Below are the code and all the weights of a small trained network. Each question names an input and a target symbol and asks about switching units off, where a switched-off unit gives its printed mean instead of its output.

import numpy as np


def w(rows, s, z=0):
    codes = np.array(rows[::2]) - 128.0
    scale = np.full(codes.shape[1], s)
    scale[-1] = z or s
    return codes * scale


def norm(h):
    return h / np.sqrt((h * h).mean(-1, keepdims=True) + 1e-5)


def f(y):
    return np.maximum(y, 0)


def softmax(a):
    e = np.exp(a - a.max(-1, keepdims=True))
    return e / e.sum(-1, keepdims=True)


def log_softmax(a):
    a = a - a.max(-1, keepdims=True)
    return a - np.log(np.exp(a).sum(-1, keepdims=True))


def net(x, mask):
    ids = ['ζθμστω'.index(c) for c in x.split()]
    T = len(ids)
    res = E[ids] + P[:T]
    u = 0
    for l in range(2):
        r = norm(res)
        for j in range(2):
            rows = slice(2 * j, 2 * j + 2)
            q, k, v = (r @ M[l][rows].T for M in (Q, K, V))
            z = softmax(np.where(np.tri(T) > 0, q @ k.T / 2**0.5, -1e9)) @ v
            o = O[l][rows]
            res = res + np.where(mask[u + j], z, o[:, -1]) @ o[:, :-1]
        u += 2
        y = f(norm(res) @ A[l][:, :-1].T + A[l][:, -1])
        res = res + np.where(mask[u : u + 4], y, B[l][:, -1]) @ B[l][:, :-1]
        u += 4
    return log_softmax(norm(res)[-1] @ U[:, :-1].T + U[:, -1])


Q, K, V, O, A, B = {}, {}, {}, {}, {}, {}
E = w([
[113,107,178,117,111,183,93,136,68],'ζ',
[185,105,147,214,202,92,64,96,235],'θ',
[117,120,176,92,176,143,115,185,79],'μ',
[156,89,111,139,40,36,137,179,200],'σ',
[112,175,146,98,137,201,135,172,87],'τ',
[8,179,118,187,97,122,134,86,206],'ω',
],0.0016)
P = w([
[180,124,252,240,161,104,204,142,26],'0',
[196,149,233,161,149,85,235,96,105],'1',
[150,54,64,179,193,107,242,94,49],'2',
[159,111,91,166,176,66,147,138,9],'3',
[185,150,174,120,115,61,192,103,203],'4',
[153,53,12,123,177,112,174,88,112],'5',
[132,152,59,130,145,54,38,159,65],'6',
[184,146,175,107,105,51,169,122,251],'7',
[147,21,2,68,137,109,152,101,182],'8',
[88,196,101,185,135,71,27,210,55],'9',
],0.00079)
Q[0] = w([
[113,169,253,99,86,199,63,181,85],'0.h1',
[71,81,8,197,163,110,130,90,105],'0.h1',
[126,100,183,109,112,99,76,93,188],'0.h2',
[141,95,88,175,146,111,154,92,124],'0.h2',
],0.005)
K[0] = w([
[114,122,63,77,116,114,99,112,188],'0.h1',
[155,116,216,82,142,229,246,138,1],'0.h1',
[109,103,67,172,149,57,86,125,161],'0.h2',
[105,103,177,143,152,142,95,109,62],'0.h2',
],0.0042)
V[0] = w([
[131,111,104,28,21,148,156,181,82],'0.h1',
[215,1,127,121,145,102,76,173,172],'0.h1',
[118,179,79,73,190,142,169,188,145],'0.h2',
[184,25,107,99,176,153,47,119,108],'0.h2',
],0.0017)
O[0] = w([
[101,114,143,49,91,43,153,164,67,98],'0.h1',
[213,129,87,212,140,80,155,136,74,32],'0.h1',
[155,74,179,180,114,165,120,85,62,2],'0.h2',
[139,125,135,85,143,251,163,107,132,129],'0.h2',
],0.0023,0.00069)
A[0] = w([
[185,135,76,238,134,72,36,151,199,120],'0.n1',
[111,60,203,95,192,184,87,171,117,129],'0.n2',
[183,139,119,167,70,2,126,158,126,230],'0.n3',
[96,119,162,154,190,70,141,112,236,255],'0.n4',
],0.002,0.00081)
B[0] = w([
[152,142,159,137,203,186,118,108,5,176],'0.n1',
[117,171,93,173,122,59,119,88,169,253],'0.n2',
[151,104,137,124,68,161,162,201,76,165],'0.n3',
[133,166,124,146,62,213,125,128,109,194],'0.n4',
],0.0027,0.0024)
Q[1] = w([
[19,172,169,95,62,86,57,128,6],'1.h1',
[37,129,58,109,84,105,59,130,1],'1.h1',
[228,98,207,71,108,96,142,157,159],'1.h2',
[99,145,146,127,105,104,112,181,70],'1.h2',
],0.0043)
K[1] = w([
[110,64,61,50,87,108,187,139,241],'1.h1',
[89,23,4,22,97,128,135,105,211],'1.h1',
[190,103,95,219,150,203,157,197,22],'1.h2',
[132,86,98,64,66,96,207,191,157],'1.h2',
],0.0032)
V[1] = w([
[149,162,101,176,87,216,249,154,137],'1.h1',
[125,204,130,81,204,110,152,218,161],'1.h1',
[109,143,145,102,65,38,145,125,132],'1.h2',
[122,102,90,74,178,84,128,91,123],'1.h2',
],0.0018)
O[1] = w([
[134,117,194,91,62,178,42,169,237,162],'1.h1',
[82,33,4,135,226,189,99,192,131,68],'1.h1',
[177,161,100,190,89,202,93,125,198,175],'1.h2',
[124,179,208,179,182,118,59,128,114,1],'1.h2',
],0.002,0.001)
A[1] = w([
[136,112,83,140,250,21,141,164,106,84],'1.n1',
[71,122,99,30,211,152,133,196,107,121],'1.n2',
[140,132,157,110,79,15,164,20,63,3],'1.n3',
[129,138,203,109,116,170,158,146,115,212],'1.n4',
],0.0025,0.00056)
B[1] = w([
[197,175,10,197,90,3,71,97,201,156],'1.n1',
[61,64,193,134,213,124,102,168,112,181],'1.n2',
[116,209,128,42,177,109,197,74,29,253],'1.n3',
[120,69,64,119,126,96,108,108,147,204],'1.n4',
],0.0026,0.0023)
U = w([
[120,205,143,44,145,83,182,73,17,192],'ζ',
[251,115,161,202,204,249,117,78,122,22],'θ',
[172,120,33,193,165,4,98,122,174,1],'μ',
[216,53,139,107,23,109,178,231,111,125],'σ',
[21,41,172,99,220,146,98,210,109,171],'τ',
[63,192,142,140,40,183,108,79,251,226],'ω',
],0.0037,0.00051)

Each question gives the input, a string of symbols that net reads in full, and the target symbol t.
The units are the heads (2 rows each of Q, K, V and O) and the neurons (one row each of A and B). Each row of codes is followed by its name. A weight is (code - 128) times the scale printed after its matrix; where a second scale follows, it is the last column's (O, A, B and U).
mask holds one flag per unit, layer by layer, with each layer's heads first. A switched-off unit (its flag False) gives its mean, the last column of its rows in O or B, instead of its output. The means were averaged over made-up inputs and are rounded, as every weight is.
A unit's drop is (log p(t) with every unit on - log p(t) with that unit switched off) / (log p(t) with every unit on - log p(t) with every unit switched off).
The circuit of an input: a set's keep is (log p(t) with only the set's units on - log p(t) with every unit switched off) / (log p(t) with every unit on - log p(t) with every unit switched off). Starting from all 12 units, units are removed one at a time, each time the one whose removal leaves the highest keep (on an exact tie, the one counted first), for as long as the keep stays at least 0.8.
circuit, biggest first: the units of the circuit, biggest drop first
most important unit: the unit with the biggest drop
k most important neurons: the k neurons with the biggest drops, biggest first
k most important neurons of layer l: the k neurons of layer l with the biggest drops, biggest first
which heads matter: for each layer, one digit per head in row order, 1 if its drop is at least 0.15 and else 0, layers parted by /
drop of u: that unit's drop, to one decimal
input ζ ω σ ζ ζ, target σ: which heads matter	11 / 00
input ζ ζ τ ζ ζ ω σ σ θ, target θ: circuit, biggest first	[0.n1; 0.n4]
input τ ω ω ζ μ τ ω μ τ, target τ: circuit, biggest first	[1.n2; 1.n3]
input ω τ ζ ζ ω ζ τ μ, target ω: which heads matter	10 / 00
input σ τ τ τ ω ω θ ζ θ ζ, target θ: 2 most important neurons	[0.n1; 1.n3]
input ω τ ζ ζ ζ ζ σ ζ μ ζ, target μ: 2 most important neurons of layer 0	[0.n4; 0.n1]
input ζ μ ζ ζ ζ ζ σ τ, target σ: which heads matter	10 / 00
input ζ ζ ζ ζ ω μ ω ζ τ ζ, target τ: 3 most important neurons	[0.n4; 1.n2; 1.n1]
input ζ θ θ τ τ, target θ: which heads matter	10 / 00
input ω τ τ σ μ ζ ζ μ, target σ: circuit, biggest first	[0.h1; 0.n3; 1.n3]
input ζ ζ θ ζ, target θ: which heads matter	11 / 00
input τ ζ τ ζ μ ζ ω τ, target ω: most important unit	0.h1
input ζ ζ ζ θ, target θ: 2 most important neurons	[0.n4; 1.n3]
input ω ζ ζ τ ζ ζ ζ τ, target ω: circuit, biggest first	[1.n3; 0.h1]
input τ τ ζ ζ μ ω σ ζ, target σ: circuit, biggest first	[0.h1; 0.n3; 0.h2; 1.n3]
input ζ ζ τ ζ, target τ: circuit, biggest first	[1.h1; 0.n4; 0.h1; 1.n2]
input ζ θ ζ ζ τ τ μ μ, target θ: 2 most important neurons	[0.n4; 1.n3]
input τ ζ ζ ζ μ ζ ζ ζ μ ζ, target μ: 2 most important neurons of layer 0	[0.n4; 0.n3]
input ζ τ ζ ω ζ ζ ζ μ, target ω: most important neuron of layer 0	[0.n2]
input τ τ μ ω ζ ω σ, target σ: 3 most important neurons	[0.n3; 1.n3; 0.n2]
input ζ σ ζ ζ ζ ζ τ τ, target σ: 3 most important neurons	[1.n3; 0.n1; 0.n3]
input τ ζ ζ ζ ζ τ σ, target σ: drop of 0.n3	0.2
input ω ζ μ τ τ ζ ω ζ, target ω: drop of 1.n1	0.0
input ω μ σ τ ζ τ ζ ζ μ, target μ: drop of 0.n2	0.2
